Below is a small trained network, with its code and all its weights. Each question gives an input and a target symbol and asks what happens when units are switched off, that is, made to give their printed mean instead of their output.

import numpy as np


def w(rows, s, z=0):
    codes = np.array(rows[::2]) - 128.0
    scale = np.full(codes.shape[1], s)
    scale[-1] = z or s
    return codes * scale


def norm(h):
    return h / np.sqrt((h * h).mean(-1, keepdims=True) + 1e-5)


def f(y):
    return np.maximum(y, 0)


def softmax(a):
    e = np.exp(a - a.max(-1, keepdims=True))
    return e / e.sum(-1, keepdims=True)


def log_softmax(a):
    a = a - a.max(-1, keepdims=True)
    return a - np.log(np.exp(a).sum(-1, keepdims=True))


def net(x, mask):
    ids = ['ΘΣβγδζηλτ'.index(c) for c in x.split()]
    T = len(ids)
    res = E[ids] + P[:T]
    u = 0
    for l in range(2):
        r = norm(res)
        for j in range(3):
            rows = slice(2 * j, 2 * j + 2)
            q, k, v = (r @ M[l][rows].T for M in (Q, K, V))
            z = softmax(np.where(np.tri(T) > 0, q @ k.T / 2**0.5, -1e9)) @ v
            o = O[l][rows]
            res = res + np.where(mask[u + j], z, o[:, -1]) @ o[:, :-1]
        u += 3
        y = f(norm(res) @ A[l][:, :-1].T + A[l][:, -1])
        res = res + np.where(mask[u : u + 24], y, B[l][:, -1]) @ B[l][:, :-1]
        u += 24
    return log_softmax(norm(res)[-1] @ U[:, :-1].T + U[:, -1])


Q, K, V, O, A, B = {}, {}, {}, {}, {}, {}
E = w([
[67,253,69,135,88,147],'Θ',
[4,153,165,139,160,102],'Σ',
[155,147,162,187,151,46],'β',
[56,110,124,151,186,53],'γ',
[41,150,126,92,116,212],'δ',
[59,22,72,125,227,91],'ζ',
[166,235,187,48,84,118],'η',
[133,93,77,79,170,42],'λ',
[168,97,60,127,146,151],'τ',
],0.015)
P = w([
[108,41,213,107,48,140],'0',
[65,233,126,190,190,126],'1',
[142,129,198,139,253,153],'2',
[88,254,91,154,176,137],'3',
[172,119,163,120,218,143],'4',
[100,203,77,117,116,119],'5',
[181,101,125,105,135,141],'6',
[77,179,86,117,47,100],'7',
],0.014)
Q[0] = w([
[144,153,123,157,172,176],'0.h0',
[133,196,63,85,150,104],'0.h0',
[99,47,247,154,57,126],'0.h1',
[163,56,214,133,169,168],'0.h1',
[170,116,121,130,122,150],'0.h2',
[134,107,117,95,120,95],'0.h2',
],0.013)
K[0] = w([
[124,132,165,119,191,146],'0.h0',
[140,156,71,45,202,64],'0.h0',
[3,70,202,174,60,126],'0.h1',
[82,137,228,151,159,155],'0.h1',
[158,143,129,107,125,88],'0.h2',
[144,135,117,156,129,114],'0.h2',
],0.011)
V[0] = w([
[117,123,134,215,163,193],'0.h0',
[108,191,221,121,148,111],'0.h0',
[179,93,3,92,110,160],'0.h1',
[139,160,166,149,96,228],'0.h1',
[122,109,66,94,64,89],'0.h2',
[158,142,78,143,208,175],'0.h2',
],0.0064)
O[0] = w([
[67,78,139,58,42,205,180],'0.h0',
[133,143,54,161,24,206,254],'0.h0',
[141,212,121,129,255,212,159],'0.h1',
[165,151,140,221,93,120,47],'0.h1',
[112,132,68,74,203,166,24],'0.h2',
[82,124,150,113,48,136,158],'0.h2',
],0.0068,0.0018)
A[0] = w([
[151,118,201,101,86,204,2],'0.n0',
[119,136,73,132,143,140,83],'0.n1',
[70,107,180,135,125,109,63],'0.n2',
[144,142,113,112,111,51,172],'0.n3',
[112,181,221,133,170,154,81],'0.n4',
[155,157,135,167,174,161,135],'0.n5',
[203,119,133,60,90,162,58],'0.n6',
[129,154,113,161,73,146,79],'0.n7',
[189,121,102,142,160,198,97],'0.n8',
[189,77,166,187,114,177,155],'0.n9',
[137,190,129,140,149,111,122],'0.n10',
[169,133,185,161,134,56,68],'0.n11',
[130,117,91,159,161,119,76],'0.n12',
[221,75,143,83,172,148,150],'0.n13',
[132,142,87,185,152,148,149],'0.n14',
[141,113,239,130,112,143,137],'0.n15',
[199,134,248,96,73,112,63],'0.n16',
[120,52,165,165,116,99,56],'0.n17',
[139,185,114,90,131,184,59],'0.n18',
[160,139,153,100,54,190,92],'0.n19',
[105,129,53,155,102,106,95],'0.n20',
[112,100,154,29,130,128,91],'0.n21',
[139,166,125,154,165,152,101],'0.n22',
[94,133,94,139,174,158,69],'0.n23',
],0.015,0.0079)
B[0] = w([
[79,130,104,152,135,252,171],'0.n0',
[130,120,153,127,114,122,198],'0.n1',
[177,165,148,126,80,135,191],'0.n2',
[81,160,177,135,159,157,237],'0.n3',
[146,139,68,121,114,100,207],'0.n4',
[131,102,109,123,91,86,221],'0.n5',
[171,163,114,111,121,166,171],'0.n6',
[108,115,149,155,98,81,185],'0.n7',
[134,103,168,115,59,136,217],'0.n8',
[73,71,167,104,111,119,197],'0.n9',
[157,101,85,89,122,152,246],'0.n10',
[68,97,143,136,145,139,172],'0.n11',
[129,144,99,108,108,108,167],'0.n12',
[119,100,217,118,149,145,253],'0.n13',
[167,127,126,113,88,87,244],'0.n14',
[129,141,186,183,72,78,216],'0.n15',
[151,143,141,210,151,112,193],'0.n16',
[132,156,33,154,181,77,190],'0.n17',
[116,101,144,135,185,99,249],'0.n18',
[179,125,85,128,95,124,219],'0.n19',
[137,108,194,139,93,168,203],'0.n20',
[124,152,159,164,146,111,198],'0.n21',
[116,105,105,86,117,118,208],'0.n22',
[134,120,141,131,99,93,225],'0.n23',
],0.012,0.0052)
Q[1] = w([
[98,178,241,205,143,136],'1.h0',
[139,166,123,33,146,112],'1.h0',
[19,166,121,224,81,224],'1.h1',
[51,194,59,64,222,57],'1.h1',
[100,141,154,180,2,94],'1.h2',
[60,165,160,31,118,90],'1.h2',
],0.0093)
K[1] = w([
[120,141,93,237,200,190],'1.h0',
[191,118,102,69,103,208],'1.h0',
[31,54,60,116,130,156],'1.h1',
[91,109,168,1,234,108],'1.h1',
[237,166,101,105,120,176],'1.h2',
[186,107,121,46,199,221],'1.h2',
],0.01)
V[1] = w([
[212,87,204,125,103,78],'1.h0',
[60,235,84,149,145,110],'1.h0',
[172,253,178,148,120,97],'1.h1',
[130,59,135,181,120,41],'1.h1',
[37,50,102,113,84,120],'1.h2',
[58,83,77,175,149,183],'1.h2',
],0.0077)
O[1] = w([
[177,165,71,70,121,139,253],'1.h0',
[23,166,210,115,225,150,102],'1.h0',
[206,208,96,126,188,146,183],'1.h1',
[156,128,169,16,141,142,242],'1.h1',
[118,108,60,56,150,255,196],'1.h2',
[103,72,96,131,113,165,33],'1.h2',
],0.0086,0.004)
A[1] = w([
[171,96,136,107,117,195,94],'1.n0',
[98,165,98,85,130,120,128],'1.n1',
[126,172,108,140,135,168,98],'1.n2',
[138,120,156,128,131,74,145],'1.n3',
[120,80,138,189,147,109,1],'1.n4',
[175,94,2,97,132,127,63],'1.n5',
[172,105,47,100,103,114,74],'1.n6',
[111,135,177,175,120,184,56],'1.n7',
[150,5,52,168,221,128,22],'1.n8',
[144,106,111,154,97,157,118],'1.n9',
[109,79,144,108,124,144,93],'1.n10',
[157,92,122,129,172,136,99],'1.n11',
[146,47,136,167,139,170,95],'1.n12',
[183,119,75,119,92,115,79],'1.n13',
[88,126,114,174,102,198,19],'1.n14',
[142,36,103,149,113,110,113],'1.n15',
[180,176,112,124,167,114,116],'1.n16',
[113,103,135,96,124,149,92],'1.n17',
[150,74,121,136,217,168,66],'1.n18',
[112,129,109,159,126,158,84],'1.n19',
[186,94,148,149,121,126,145],'1.n20',
[182,105,151,198,174,139,96],'1.n21',
[91,156,76,136,204,96,64],'1.n22',
[158,110,117,159,90,107,129],'1.n23',
],0.02,0.0091)
B[1] = w([
[10,129,122,148,137,100,189],'1.n0',
[156,80,134,146,171,156,241],'1.n1',
[112,124,162,185,162,110,157],'1.n2',
[105,183,101,125,106,131,223],'1.n3',
[104,16,186,124,141,44,136],'1.n4',
[206,98,137,31,59,54,253],'1.n5',
[254,71,88,46,87,71,243],'1.n6',
[181,125,64,128,148,150,172],'1.n7',
[126,232,46,113,84,248,154],'1.n8',
[154,127,113,145,151,87,165],'1.n9',
[100,124,147,113,98,194,180],'1.n10',
[155,183,174,131,129,146,148],'1.n11',
[66,177,96,116,93,104,169],'1.n12',
[141,100,136,87,134,105,224],'1.n13',
[58,149,55,171,89,103,169],'1.n14',
[115,223,111,127,151,171,181],'1.n15',
[74,85,138,123,76,121,206],'1.n16',
[90,121,165,111,79,128,168],'1.n17',
[198,206,155,146,140,129,159],'1.n18',
[102,112,89,138,96,116,143],'1.n19',
[70,77,78,116,155,203,193],'1.n20',
[192,39,124,162,105,159,157],'1.n21',
[100,138,21,53,233,103,187],'1.n22',
[117,140,161,102,199,132,188],'1.n23',
],0.013,0.0077)
U = w([
[233,81,70,80,49,71,255],'Θ',
[139,226,156,143,44,17,28],'Σ',
[128,43,160,196,135,32,131],'β',
[119,131,54,104,222,74,118],'γ',
[111,102,1,196,41,128,132],'δ',
[210,227,60,96,89,223,36],'ζ',
[237,79,108,212,108,180,233],'η',
[200,157,211,111,175,148,145],'λ',
[75,61,164,64,56,176,67],'τ',
],0.0074,0.0025)

Each question gives the input, a string of symbols that net reads in full, and the target symbol t.
The units are the heads (2 rows each of Q, K, V and O) and the neurons (one row each of A and B). Each row of codes is followed by its name. A weight is (code - 128) times the scale printed after its matrix; where a second scale follows, it is the last column's (O, A, B and U).
mask holds one flag per unit, layer by layer, with each layer's heads first. A switched-off unit (its flag False) gives its mean, the last column of its rows in O or B, instead of its output. The means were averaged over made-up inputs and are rounded, as every weight is.
A unit's drop is (log p(t) with every unit on - log p(t) with that unit switched off) / (log p(t) with every unit on - log p(t) with every unit switched off).
The circuit of an input: a set's keep is (log p(t) with only the set's units on - log p(t) with every unit switched off) / (log p(t) with every unit on - log p(t) with every unit switched off). Starting from the 12 units with the biggest drops (on a tie, the unit counted first), units are removed one at a time, each time the one whose removal leaves the highest keep (on an exact tie, the one counted first), for as long as the keep stays at least 0.8.
circuit, biggest first: the units of the circuit, biggest drop first
most important unit: the unit with the biggest drop
top k neurons: the k neurons with the biggest drops, biggest first
k most important neurons of layer l: the k neurons of layer l with the biggest drops, biggest first
drop of u: that unit's drop, to one decimal
input τ τ η η β ζ η δ, target Σ: circuit, biggest first	[1.h2, 1.n20, 1.n6]
input γ λ δ Σ, target γ: circuit, biggest first	[1.h0, 1.n22, 0.n8]
input γ Θ ζ δ λ η, target γ: most important unit	1.n22
input δ δ Σ γ, target δ: circuit, biggest first	[0.h0, 1.h2, 0.n20, 1.n14]
input ζ λ η, target η: top 2 neurons	[0.n16, 1.n21]
input λ Θ γ τ τ, target τ: top 2 neurons	[0.n13, 0.n8]
input δ η β Θ δ β, target δ: top 4 neurons	[0.n3, 0.n0, 0.n11, 0.n2]
input η ζ λ Θ, target γ: 3 most important neurons of layer 0	[0.n15, 0.n8, 0.n18]
input γ η τ λ ζ β, target γ: top 3 neurons	[0.n3, 0.n8, 0.n10]
input η δ γ τ Θ δ η λ, target γ: 2 most important neurons of layer 0	[0.n3, 0.n15]
input η Θ ζ γ, target τ: top 2 neurons	[0.n15, 0.n3]
input Θ γ ζ η, target Σ: 2 most important neurons of layer 0	[0.n17, 0.n16]
input δ τ η τ γ γ Θ Σ, target λ: top 3 neurons	[0.n15, 0.n0, 0.n14]
input λ Θ γ ζ, target τ: top 2 neurons	[0.n20, 0.n17]
input Θ τ ζ δ δ η λ η, target γ: most important unit	0.h1
input τ ζ Σ δ, target τ: 2 most important neurons of layer 0	[0.n17, 0.n18]
input τ γ ζ Σ, target τ: top 3 neurons	[0.n17, 0.n16, 1.n6]
input Σ ζ η δ δ β, target δ: 3 most important neurons of layer 0	[0.n20, 0.n0, 0.n3]
input λ τ γ τ τ ζ η η, target Σ: top 2 neurons	[0.n3, 1.n6]
input η γ δ β η β η β, target Σ: most important unit	1.h2
input τ τ λ, target λ: 2 most important neurons of layer 0	[0.n13, 0.n21]
input λ ζ λ Θ, target γ: 2 most important neurons of layer 1	[1.n1, 1.n5]
input τ η Σ δ, target Σ: 2 most important neurons of layer 0	[0.n0, 0.n7]
input λ δ Σ γ β ζ, target τ: 2 most important neurons of layer 0	[0.n20, 0.n15]
input Θ β β β ζ Θ, target τ: 2 most important neurons of layer 1	[1.n6, 1.n5]
input η τ ζ τ δ, target δ: drop of 0.n0	0.9
input Θ γ δ δ Θ Θ λ ζ, target γ: most important unit	0.h1
input ζ δ η λ, target γ: drop of 1.n22	0.1
input τ β γ γ, target λ: drop of 0.n20	0.4
input τ Σ ζ δ, target τ: drop of 1.n1	0.0
